Below is a small trained network, with its code and all its weights. Each question gives an input and a class and asks what happens when units are switched off, that is, made to give their printed mean instead of their output.

import numpy as np


def w(rows, s, z=0):
    codes = np.array(rows[::2]) - 128.0
    scale = np.full(codes.shape[1], s)
    scale[-1] = z or s
    return codes * scale


def f(y):
    return y / 2 * (1 + np.tanh(0.7978845608 * (y + 0.044715 * y**3)))


def log_softmax(a):
    a = a - a.max(-1, keepdims=True)
    return a - np.log(np.exp(a).sum(-1, keepdims=True))


def net(x, mask):
    res = np.array(x, float).reshape(1, 4) / 4 @ E
    y = f(res @ A[0][:, :-1].T + A[0][:, -1])
    res = res + np.where(mask, y, B[0][:, -1]) @ B[0][:, :-1]
    return log_softmax(res[-1] @ U[:, :-1].T + U[:, -1])


A, B = {}, {}
E = w([
[122,71,9,102,191,115,51,160,155,175],'x0',
[184,87,150,202,152,96,167,164,80,182],'x1',
[80,106,141,170,137,109,248,83,162,122],'x2',
[124,110,138,125,120,121,114,142,129,102],'x3',
],0.015)
A[0] = w([
[163,167,95,55,143,135,22,115,154,142,253],'n0',
[42,110,160,173,87,114,117,61,245,118,176],'n1',
[134,181,167,93,71,163,125,157,107,85,211],'n2',
[143,48,60,161,191,23,127,178,140,216,111],'n3',
[207,199,125,133,87,104,117,196,2,148,234],'n4',
[95,103,44,87,229,100,149,123,205,119,173],'n5',
[157,162,56,163,124,166,106,90,188,97,108],'n6',
[79,74,80,80,71,223,92,80,237,162,172],'n7',
[134,243,127,96,67,141,105,40,157,56,252],'n8',
[25,124,134,58,162,51,154,82,200,104,157],'n9',
[204,35,142,234,119,108,189,69,42,144,166],'n10',
[104,115,128,36,100,242,123,94,111,147,145],'n11',
[15,97,144,170,122,19,233,128,214,165,223],'n12',
],0.008,0.0037)
B[0] = w([
[143,242,96,116,118,44,71,99,153,84,227],'n0',
[85,162,110,218,165,172,175,162,91,139,189],'n1',
[117,155,137,160,71,128,121,200,105,166,185],'n2',
[128,41,68,23,164,150,105,130,83,130,239],'n3',
[227,106,203,127,124,47,104,193,191,199,217],'n4',
[57,112,104,118,191,138,157,162,218,79,222],'n5',
[100,179,124,122,183,148,104,135,164,113,153],'n6',
[61,182,175,130,161,140,94,131,187,74,204],'n7',
[85,201,102,129,6,73,180,168,2,182,213],'n8',
[81,178,111,157,134,194,156,196,168,177,195],'n9',
[191,85,165,128,130,118,158,50,136,60,238],'n10',
[87,157,103,64,107,131,108,115,127,116,166],'n11',
[104,134,134,151,101,214,174,69,133,78,247],'n12',
],0.009,0.015)
U = w([
[87,162,119,49,55,31,78,152,12,226,195],'0',
[229,104,221,160,99,77,116,195,155,215,252],'1',
[158,212,105,54,148,64,74,95,173,19,116],'2',
[175,87,91,41,221,41,23,127,43,192,94],'3',
[68,147,129,135,87,196,192,155,85,181,95],'4',
[185,127,197,163,128,144,145,55,79,42,158],'5',
[23,114,134,121,183,172,122,165,207,141,37],'6',
[106,2,79,32,125,198,173,113,146,110,90],'7',
],0.008,0.002)

Each question gives the input, the list of numbers given to net, and the class t.
The units are the neurons (one row each of A and B). Each row of codes is followed by its name. A weight is (code - 128) times the scale printed after its matrix; where a second scale follows, it is the last column's (A, B and U).
mask holds one flag per neuron, in row order. A switched-off neuron (its flag False) gives its mean, the last column of its row in B, instead of its output. The means were averaged over made-up inputs and are rounded, as every weight is.
A unit's drop is (log p(t) with every unit on - log p(t) with that unit switched off) / (log p(t) with every unit on - log p(t) with every unit switched off).
The circuit of an input: a set's keep is (log p(t) with only the set's units on - log p(t) with every unit switched off) / (log p(t) with every unit on - log p(t) with every unit switched off). Starting from the 12 units with the biggest drops (on a tie, the unit counted first), units are removed one at a time, each time the one whose removal leaves the highest keep (on an exact tie, the one counted first), for as long as the keep stays at least 0.8.
circuit, biggest first: the units of the circuit, biggest drop first
unit that matters most: the unit with the biggest drop
k most important neurons: the k neurons with the biggest drops, biggest first
drop when u is switched off: that unit's drop, to one decimal
input [6,3,2,5], class 7: unit that matters most -> n3
input [1,-8,2,6], class 6: 2 most important neurons -> (n7, n9)
input [0,3,0,-6], class 1: 3 most important neurons -> (n12, n5, n0)
input [1,-5,2,-1], class 6: 2 most important neurons -> (n7, n5)
input [1,-8,4,2], class 6: 3 most important neurons -> (n7, n5, n6)
input [-8,-8,1,7], class 4: 4 most important neurons -> (n1, n9, n0, n4)
input [8,1,3,-4], class 7: 2 most important neurons -> (n3, n1)
input [-3,7,1,-6], class 5: 2 most important neurons -> (n10, n2)
input [-7,-6,1,-1], class 4: 2 most important neurons -> (n1, n0)
input [3,3,0,2], class 3: 2 most important neurons -> (n12, n9)
input [4,2,-1,2], class 3: drop when n12 is switched off -> 0.2
input [-8,-2,0,7], class 0: drop when n8 is switched off -> 0.4
input [6,3,8,4], class 7: drop when n3 is switched off -> 0.2
input [-1,-4,-3,-1], class 0: circuit, biggest first -> (n8)
